Each row has a name. After each piece below comes the name of the row it's from, unless a question asks for something else. Each question is about the rows just above it.

j_170: [-36  -7 -41 -14 -18 120 -26 -30  60 -28   6 -31 -15  16  -9 -26   3]
j_191: [ -1 -24   9  10   1  52   3  17  21  -2  11  18  -1  -5 -15  -8  14]
j_387: [-36  -7 -41 -14 -18 120 -26 -30  60 -28   6  26 -15  16  -9 -26   3]
j_143: [ -9  28 -33  16 -41  19  -6 -42  43 -41  -1 -42 -27   7  29   9  15]
j_146: [ 38  31  21  43 -45  -8  27  14  -6 -22  12  15 -26  51  30  37  28]
j_382: [ 13 -51  39  -2  21  57  -2  62  -2  27  19  60   8 -26 -36  -9   8]
j_450: [  6 -28  33  12  32  -6  26  29 -26  22   3  36  26  10 -28  -9   4]
j_74: [ -9 -51  39  -2 -26  62  -2  21 -36  57   8  14  27   8  -2  60  19]
j_610: [-41 -27 -42   9 -33 -42  28  43  29  19  -6   6 -41  15  16  -9  -1]
j_979: [  3 -26 -30 -18  -8 -31 -41 -28 -36   6 -15  60  16 -14  -7 120 -26]
Which row holds these entries in another order? [ 11  18  -1  -5 -15  -8  14  -1 -24   9  10   1  52   3  17  21  -2]
j_191
Which row holds these entries in another order? [  8  -9 -36 -26   8  60  19  27  -2  62  -2  57  21  -2  39 -51  13]
j_382
[ 60   3 -41 -15 -18 -30 -31 120 -28 -26   6 -26  -9  -7 -36  16 -14] is which row reordered?
j_170
Which row holds these entries in another order? [-42 -42 -41 -41 -33 -27  -9  -6  -1   7   9  15  16  19  28  29  43]
j_143

j_730: [ 27  83 -56 -73  34  27  27  22  74 -28  14  27 -37 -34 -16  26   9   1
  28  16 -24  14 -10 -22   6 -15 -48   5 -49  38]
j_801: [-13  13 -61  -2  -8  25   9 -18 -32  48 -25  46  16 -13 -13  92  -8  12
 -47   0  -5  32 -25  42 -70 -17  42  41   4  68]
j_117: [ 19  88 -31 -41  44  51  59  -6  54  -4  10  -8  11 -12   5  62 -26 -35
  51 -17 -37  14 -14 -25  -9   1  25   4 -82  20]
j_548: [ 25  92 -47 -61  41  42  46   9  68 -17  13  12 -13 -25  -5  48  -8 -18
  42   0 -33  16 -13 -25  -2  -8 -13   4 -70  32]
j_332: [ 22 -22   1 -48 -15  27 -16 -24   6 -73  14  83  27 -10  34  38  14   8
  27 -56  74  28 -34  16  26 -28 -49 -37  27   5]
j_37: [ 18  70  -6   1 -27 -30  13  44  19  -2 -31  33  22 -17 -13  54 -18 -11
  83  11 -21  -6 -30  23 -24  31 -35 -13 -10   8]
j_852: [-56 -37   6  83   8  27 -34  14  22  28 -24 -48 -16   5   1  74 -49 -28
 -22  16  27  34  26  27 -15 -72  14 -10  38  27]
j_662: [  2  59 -50 -51 -54  41 -19  54 -42  61 -18  15  21  42 -12  -2 -31  15
  32  23 -66  22   4  45  -8  12 -26  -2   6  89]
Put [ 34 -16 -22  27   6  14 -15 -24  27  27  83   9  14 -37 -10 -49 -28  74
  22  16  28 -48   1 -34  27  38  26 -56 -73   5] back in order: which row is it?
j_730
Put [-73 -56 -49 -48 -37 -34 -28 -24 -22 -16 -15 -10   1   5   6   8  14  14
  16  22  26  27  27  27  27  28  34  38  74  83] back in order: which row is it?
j_332
Which row holds these entries in another order? [-18 -25 -47  42  32   4  46  92  -8 -13  42 -13  25 -17  16  12   0 -70
  41 -32  -8  -2  -5  13  48 -13  68   9 -25 -61]
j_801
Put [-24 -35  70  44  31  13 -30 -11  -6  54  -6  83 -17   8 -30 -18  22  23
  33  18  19  11  -2 -31 -27 -10   1 -13 -21 -13] back in order: which row is it?
j_37
Which row holds these entries in another order? [-13 -25  -2  -8 -13   4 -70  32  25  92 -47 -61  41  42  46   9  68 -17
  13  12 -13 -25  -5  48  -8 -18  42   0 -33  16]
j_548

j_785: [ 61 -44  59   2 -41 -22  54  32  30  26 -19  31   2  32 -13 -18 -19  62
 -36  29 -53 -20  22 -40  19 -41  38  22 -20]
j_423: [ 38 -46  55  46 -31  62  36   1  23  17  35  -7 -27  26 -14   1   8  33
 -69  12 -44 -12   4 -59   7 -70  14 -15 -25]
j_656: [  3  77 -26 -61 -17 -49 -80   5  13 -10  -9  34  -8 -67  10  13  15 -38
  39  -2  -7  16 -56  31  20  20  12 -12 -32]
j_227: [  48   -5    7  -33   -7   12   41   22   27   30   40  -11    1  -26
   -3   -1  -37   27   -5  -24  -33 -119  -21   27  -13   50    5   45
   42]
j_398: [-119  -11   -5   50    1   42    7   11  -33   27   27  -26   48   22
  -24   -1   45   -7   40   -5   30   -3   41  -37  -33    5  -13  -21
   27]
Which row holds these entries in another order? [  27 -119  -11   -5   50    1   42    7   11  -33   27   27  -26   48
   22  -24   -1   45   -7   40   -5   30   -3   41  -37  -33    5  -13
  -21]
j_398
Put [-32 -12  12  20  20  31 -56  16  -7  -2  39 -38  15  13  10 -67  -8  34
  -9 -10  13   5 -80 -49 -17 -61 -26  77   3] back in order: which row is it?
j_656

j_982: [ 12  27  34   3  -2  -6 -24   7  -3 -19 -18  19   7 -22  11 -21  -8 -12
   6 -18  10   7 -10   0   5]
j_158: [-10  -2   3  -2 -11  10   3   0  -5  -1  -8  -3  16   5   9  -6  11   1
   7  16  -3   5   7 -10  13]
j_797: [-18 -13   3  -2 -19  10   5  -3  -5  -1  -5 -21  23   5  59  -6  11 -32
   7  23 -26 -14   7   4  23]
j_448: [ 16   7 -11   9  -1   0   3  -2   1  13  11  16  10   5 -10 -10  -8  -3
   5   2  -3   7  -6  -2  -5]
j_837: [ -1   9  -2  16 -10   7   3  -6   5   3  -8  -3 -10  13   0   1   7  11
  16   5  -2  -3 -10  -5  10]
j_811: [-18  -8   3   0 -17  10   5 -12  -2  11  27 -19   7 -10  19  -6  -3 -24
   7   6 -22 -21   7  34  12]
Put [ -6  11   1   7  16  -3   5   7 -10  13 -10  -2   3  -2 -11  10   3   0
  -5  -1  -8  -3  16   5   9] back in order: which row is it?
j_158
Put [  5   0 -10   7  10 -18   6 -12  -8 -21  11 -22   7  19 -18 -19  -3   7
 -24  -6  -2   3  34  27  12] back in order: which row is it?
j_982
Which row holds these entries in another order? [ 27 -19   7 -10  19  -6  -3 -24   7   6 -22 -21   7  34  12 -18  -8   3
   0 -17  10   5 -12  -2  11]
j_811
Which row holds these entries in another order? [-11 -10 -10  -8  -6  -5  -3  -3  -2  -2  -1   0   1   3   3   5   5   7
   7   9  10  11  13  16  16]
j_158
[ 10  -5 -10  -3  -2   5  16  11   7   1   0  13 -10  -3  -8   3   5  -6
   3   7 -10  16  -2   9  -1] is which row reordered?
j_837

j_974: [ 10  -6 -11  -9   4   1  -2   3 -17  -1 -18   0  -3  27 -10   3  -1 -13
  10 -11  -2 -16  -8  -2  10]
j_260: [  4 -10   7  12  -9  -2 -14  -1 -15  -4 -13  13 -22 -13  19   0   1  11
  -6  15  -8   4  -1  -4   1]
j_485: [ 25  26  -1  -6   5  -8   0   0   2   9 -13   9   2  -2  -3   8   0   6
   3   9 -11   2  -9 -15  -1]
j_251: [-54 -10 -16  -1  -5  47  23  19  27  36  -3  -9 -34 -13 -34   4 -57  14
  -5  -4  25  38 -44  11  26]
j_499: [ 17  21   6   6  10  -5   9  -3 -10  -1  -5   2   5  -7  -3  -1 -12   0
  -2   5   5   3 -18 -19  -1]
j_793: [ -14   41  -34  -30   24   -6    2  -39  -62  -19  -26    2  -59 -102
  -43  -28   20  -44  -13   65   45   -9  -18    1   40]
j_328: [-17 -10   4  27   3 -16  -2  -9 -11  -1 -18   0  -3  -2  -6 -13  10   1
 -11  10  10  -1  -8  -3   3]
j_220: [ 31   6   5  -5  13  20  19   3 -19  75 -50 -24  35  38 -29 -21   1  61
  19 -41 -15  11  34 -16 -34]
Which row holds these entries in another order? [-18 -17 -16 -13 -11 -11 -10  -9  -8  -6  -3  -3  -2  -2  -1  -1   0   1
   3   3   4  10  10  10  27]
j_328
Which row holds these entries in another order? [ -8  -3   3 -17 -10   4  27   3 -16  -2  -9 -11  -1 -18   0  -3  -2  -6
 -13  10   1 -11  10  10  -1]
j_328

j_38: [-15  -4  11   7  15   3]
j_552: [-16  -3  15   1  11 -13]
j_279: [  7 -26  20 -21   5   3]
j_223: [-79  39 -36  13  54   2]
j_271: [ 0  8  6 -1  7 17]
j_43: [-14 -14  -1  -3   2 -30]
j_607: [ 44  58   4  11  20 113]
j_765: [-26   3   7   6  20 -21]
[-26 -21   3   5   7  20] is which row reordered?
j_279
Put [-21 -26   3   7   6  20] back in order: which row is it?
j_765
Put [  3   7 -26  20 -21   5] back in order: which row is it?
j_279
[  3  15   7  11  -4 -15] is which row reordered?
j_38
Put [  4  11  20  44  58 113] back in order: which row is it?
j_607

j_570: [  4  48   6   2  12  28 -32  59 -22  11  30   0 -21   2 -19  14  38  46]
j_473: [-14  30  14  -6   7 -12 -17 -15  11 -19 -10 -16   5 -10   6   5  29 -16]
j_407: [ 9 19 -9 17 10 24 -3  7  7 10  3 18  6 21  4 -5 18  8]
j_728: [-15  30 -15  14 -10   5 -16 -10  29   5  11   6 -19   7 -16 -12 -17  -6]
j_691: [ 21 -10 -18  15   0  31   8  37 -15  29  21  25  -9  21 -10  -4 -12  34]
j_346: [ -6 -11   6 -12  -7 -14   0   0  -7  -5   1 -12  -6 -15  -4   5 -11  -1]
j_892: [  8 -96 -13 -18 -32 -29  45 -12 -19  12  -1  -1  -8 -16  -7  -6 -90  -6]
Put [-9 -5 -3  3  4  6  7  7  8  9 10 10 17 18 18 19 21 24] back in order: which row is it?
j_407
Which row holds these entries in another order? [-12 -17 -15  11 -19 -10 -16   5 -10   6   5  29 -16 -14  30  14  -6   7]
j_473

j_993: [  75  -88  -79   45  -69  108  -75  -67   19   38   50 -106  -20   99
  -18   28   26   78   88  -65  -99   24  -41]
j_615: [-105   93  102  -25   -6  -79   -7  -99   23  -61   50   -2  -20  -74
   90   27 -113  -26  -86   34   98   -3 -114]
j_558: [  26  -81   47   97 -110   96   57  -88   78  109   58   39   73  -17
   13  -50   32   64  -74   -9  -13  -94  -80]
j_672: [ -7 114 -72  68 -64   0  76  89  71 -36 -94 -58   1 -46 -59 -56  24  30
  90 -49  62 112  -6]
j_290: [112  30 114 -49 -59   1 -72 -64 -56  62  -6  90 -58  71  76  -7  89  -1
 -36 -46  68 -94  24]
j_868: [  -9   32  -17   39  -94  -79  109   64  -50  -13   58 -110   26  -81
   47   57  -74   73  -88   78   96   97   13]
Put [  13   -9   32  -17   39  -94  -79  109   64  -50  -13   58 -110   26
  -81   47   57  -74   73  -88   78   96   97] back in order: which row is it?
j_868
[ -80   26  -81   47   97 -110   96   57  -88   78  109   58   39   73
  -17   13  -50   32   64  -74   -9  -13  -94] is which row reordered?
j_558
Put [-94  24 112  30 114 -49 -59   1 -72 -64 -56  62  -6  90 -58  71  76  -7
  89  -1 -36 -46  68] back in order: which row is it?
j_290
Which row holds these entries in another order? [ 71 -36 -94 -58   1 -46 -59 -56  24  30  90 -49  62 112  -6  -7 114 -72
  68 -64   0  76  89]
j_672
[-46 -58 -94  89  -1 114  24  76 -49  30  90 -36 -56  -6  71  68 112  -7
   1 -59  62 -64 -72] is which row reordered?
j_290
Put [ 90 -49  62 112  -6  -7 114 -72  68 -64   0  76  89  71 -36 -94 -58   1
 -46 -59 -56  24  30] back in order: which row is it?
j_672
Which row holds these entries in another order? [  47   97 -110   96   57  -88   78  109   58   39   73  -17   13  -50
   32   64  -74   -9  -13  -94  -80   26  -81]
j_558

j_169: [ -32  -49   40 -106   21]
j_33: [  21   40  -32  -49 -107]
j_958: [ -8  88 -31   1  -8]
j_415: [  20  -32 -106  -49   40]
Put [  1  -8  -8  88 -31] back in order: which row is it?
j_958
[-107   21   40  -32  -49] is which row reordered?
j_33
Put [ -49   40 -106   21  -32] back in order: which row is it?
j_169
Put [-107  -49  -32   40   21] back in order: which row is it?
j_33
[ -32   40 -106   21  -49] is which row reordered?
j_169

j_895: [-72 -84  28  85  32  33 -89 -37]
j_978: [-38 -23  27 -61  62  73 -25  34]
j_245: [ 62 -38 -23 -61  34  27  73 -26]
j_110: [ 34 -25 -61  62  73 -38 -23  26]
j_967: [-38 -61  34  73 -25 -22  26  62]
[-25 -61  62  73  34 -38  26 -22] is which row reordered?
j_967
[-61 -38 -25 -23  26  34  62  73] is which row reordered?
j_110
Which row holds these entries in another order? [ 34 -38 -23  27 -61  62  73 -25]
j_978
[ 73  26 -38 -61  62 -22  34 -25] is which row reordered?
j_967

j_838: [ 49 -31  23 -72 -48  52 -50 -27 -65]
j_739: [-65  34 -72 -50  23 -48  53 -27 -31]
j_936: [-27  -9 -20  21  17  17  -2 -33   3]
j_953: [-12 -15 -38   9  25  34 -46 -66 -15]
j_866: [ 23  34 -65 -72 -49 -48 -27 -31  52]
j_619: [ 49 -31 -65  23 -27 -72 -50 -48  53]
j_173: [  2   4  -4  -2 -20  -6   0   1   0]
j_322: [ 34 -31  23 -72 -48  52 -50 -27 -65]
j_991: [-27 -72 -48 -50  49 -65  53  23 -31]
j_31: [ 31  12  71 -44 -58  24  21  97 -23]
j_432: [-11   4  -1  11  10  -2  -1  10  -4]
[-31 -48 -72  49  23  52 -65 -50 -27] is which row reordered?
j_838
[ 17   3  21 -20  -9  17  -2 -33 -27] is which row reordered?
j_936
Put [-65 -27 -50  52 -48 -72  23 -31  34] back in order: which row is it?
j_322
[-65 -27 -50  52 -48 -72  23 -31  49] is which row reordered?
j_838
Put [-65  34 -31  23 -72 -48  52 -50 -27] back in order: which row is it?
j_322

j_576: [ -54  -46   58   -7   -3  -16  -18  -59    0  -26   17   11   40   -3
    4   43  -50   61   34   -6    1   65  107   14   40   -3   21    7
    6  -21  -10   50  -31    8   65 -107  -57  -43    0  -38  -58   11
   33   41   46]
j_295: [-107    8  -10  -57   40   14   65  -21   -3   -3  -38   -7  -26   32
  107  -58   34    0    0  -18    4   -6  -46   11   50  -16   40   43
  -50   -3   11   65  -54   21   58   17    1  -43    6  -59  -31   41
   61    7   46]
j_621: [ -26    7   44   19  -33    6   30   54  -39  -16   23  -17  -19  -49
   -9  -36  -25    2   21   50    0    7   25 -108  -83  -11  -52  -58
   13   35    6  -30   39  -60  -16   -2   90  -73   21  -59   68  -20
   31  -48   22]
[  40   43  -50   -3   11   65  -54   21   58   17    1  -43    6  -59
  -31   41   61    7   46 -107    8  -10  -57   40   14   65  -21   -3
   -3  -38   -7  -26   32  107  -58   34    0    0  -18    4   -6  -46
   11   50  -16] is which row reordered?
j_295
Put [-108  -83  -73  -60  -59  -58  -52  -49  -48  -39  -36  -33  -30  -26
  -25  -20  -19  -17  -16  -16  -11   -9   -2    0    2    6    6    7
    7   13   19   21   21   22   23   25   30   31   35   39   44   50
   54   68   90] back in order: which row is it?
j_621
Which row holds these entries in another order? [  46   41   33   11  -58  -38    0  -43  -57 -107   65    8  -31   50
  -10  -21    6    7   21   -3   40   14  107   65    1   -6   34   61
  -50   43    4   -3   40   11   17  -26    0  -59  -18  -16   -3   -7
   58  -46  -54]
j_576
Put [-107  -59  -58  -57  -54  -50  -46  -43  -38  -31  -26  -21  -18  -16
  -10   -7   -6   -3   -3   -3    0    0    1    4    6    7    8   11
   11   14   17   21   32   34   40   40   41   43   46   50   58   61
   65   65  107] back in order: which row is it?
j_295
Which row holds these entries in another order? [   0  -48   35  -52  -30   25 -108  -17  -36   54    7  -59   -2   22
   30    6    7  -25  -58   21    2   31  -16  -26   19   -9   50  -73
   90  -11   39   68   21   44   23  -83  -60   13  -16  -49  -39    6
  -20  -19  -33]
j_621

j_107: [ -54  -64   -8   28  -31   66    9    8   39 -120  -87    4  -98  -26
  -76  -39   82  -72   57   47 -115  -34 -109]
j_263: [-24 -42  28  51  -5  20 -52   7 -25   2   1   0  -2  -7  23  12 -12  64
   6  27  -2 -17  15]
j_946: [  -8    8  -64 -115   47  -98  -34  -76    4   82    9  -39 -109   57
   28  -72  -54  -88 -120  -31  -26   66   39]
j_928: [  28   57 -120  -31  -63 -115   47  -98  -34  -39  -26   -8  -72  -76
 -109  -88    8   82  -54   66    4    9   40]
[ -76   66  -39    9  -26   28 -120 -109   47  -72  -63  -88    8  -31
   -8  -34   82    4 -115   40   57  -98  -54] is which row reordered?
j_928
Which row holds these entries in another order? [-109  -34 -115   47   57  -72   82  -39  -76  -26  -98    4  -87 -120
   39    8    9   66  -31   28   -8  -64  -54]
j_107
Put [  57   47 -115  -34 -109  -54  -64   -8   28  -31   66    9    8   39
 -120  -87    4  -98  -26  -76  -39   82  -72] back in order: which row is it?
j_107
Put [ -34 -109  -54  -64   -8   28  -31   66    9    8   39 -120  -87    4
  -98  -26  -76  -39   82  -72   57   47 -115] back in order: which row is it?
j_107
[   4 -115    8  -39   66  -76  -88   47  -72  -34  -26   -8  -31   82
   28  -98 -109   57  -64  -54    9 -120   39] is which row reordered?
j_946
[ 15 -17  -2  27   6  64 -12  12  23  -7  -2   0   1   2 -25   7 -52  20
  -5  51  28 -42 -24] is which row reordered?
j_263

j_782: [ 87 -18  33 -18]
j_293: [ 77  66  52 -86]
j_593: [ 87 -18  95 -18]
j_821: [-86  77  52  65]
[ 65  52 -86  77] is which row reordered?
j_821
Put [-86  52  66  77] back in order: which row is it?
j_293
[ 77 -86  52  66] is which row reordered?
j_293

j_710: [-28  -1 -49  -3]
j_262: [-27 -49  -3  -1]
j_88: [-48  -1  -3 -28]
j_198: [-38   4 -94 -21]
j_236: [-28 -48  -1  -2]
j_487: [-38   4 -94 -79]
Put [-21 -94   4 -38] back in order: which row is it?
j_198
[ -3 -49  -1 -28] is which row reordered?
j_710
Put [ -2  -1 -48 -28] back in order: which row is it?
j_236
Which row holds these entries in another order? [-49 -28  -3  -1]
j_710
[-28  -3  -1 -48] is which row reordered?
j_88

j_841: [-46   5 -22 -58 -11 -50  25 -57  36 -17  30 -72  30  21]
j_633: [ 15 -60 -36 -22   1 -43  27 -20 -51   5 -15  12  82  -5]
j_331: [  66 -106  -11  -83   57  -14   43  -82  -15  -39    4    8   32  -77]
j_16: [-70 -22 -50 -13  37  21  29   6  30 -46  26 -18 -59 -57]
j_915: [ 10   7  23 -43  -7  34  -6  23  76 -37  53  18 -65  -8]
j_603: [-72 -22 -50 -11  36  21  30   5  30 -45  25 -17 -58 -57]
Put [ -8 -65  18  53 -37  76  23  -6  34  -7 -43  23   7  10] back in order: which row is it?
j_915
Which row holds these entries in another order? [-57  21 -45 -58  25   5  30 -72 -50 -11  30  36 -22 -17]
j_603

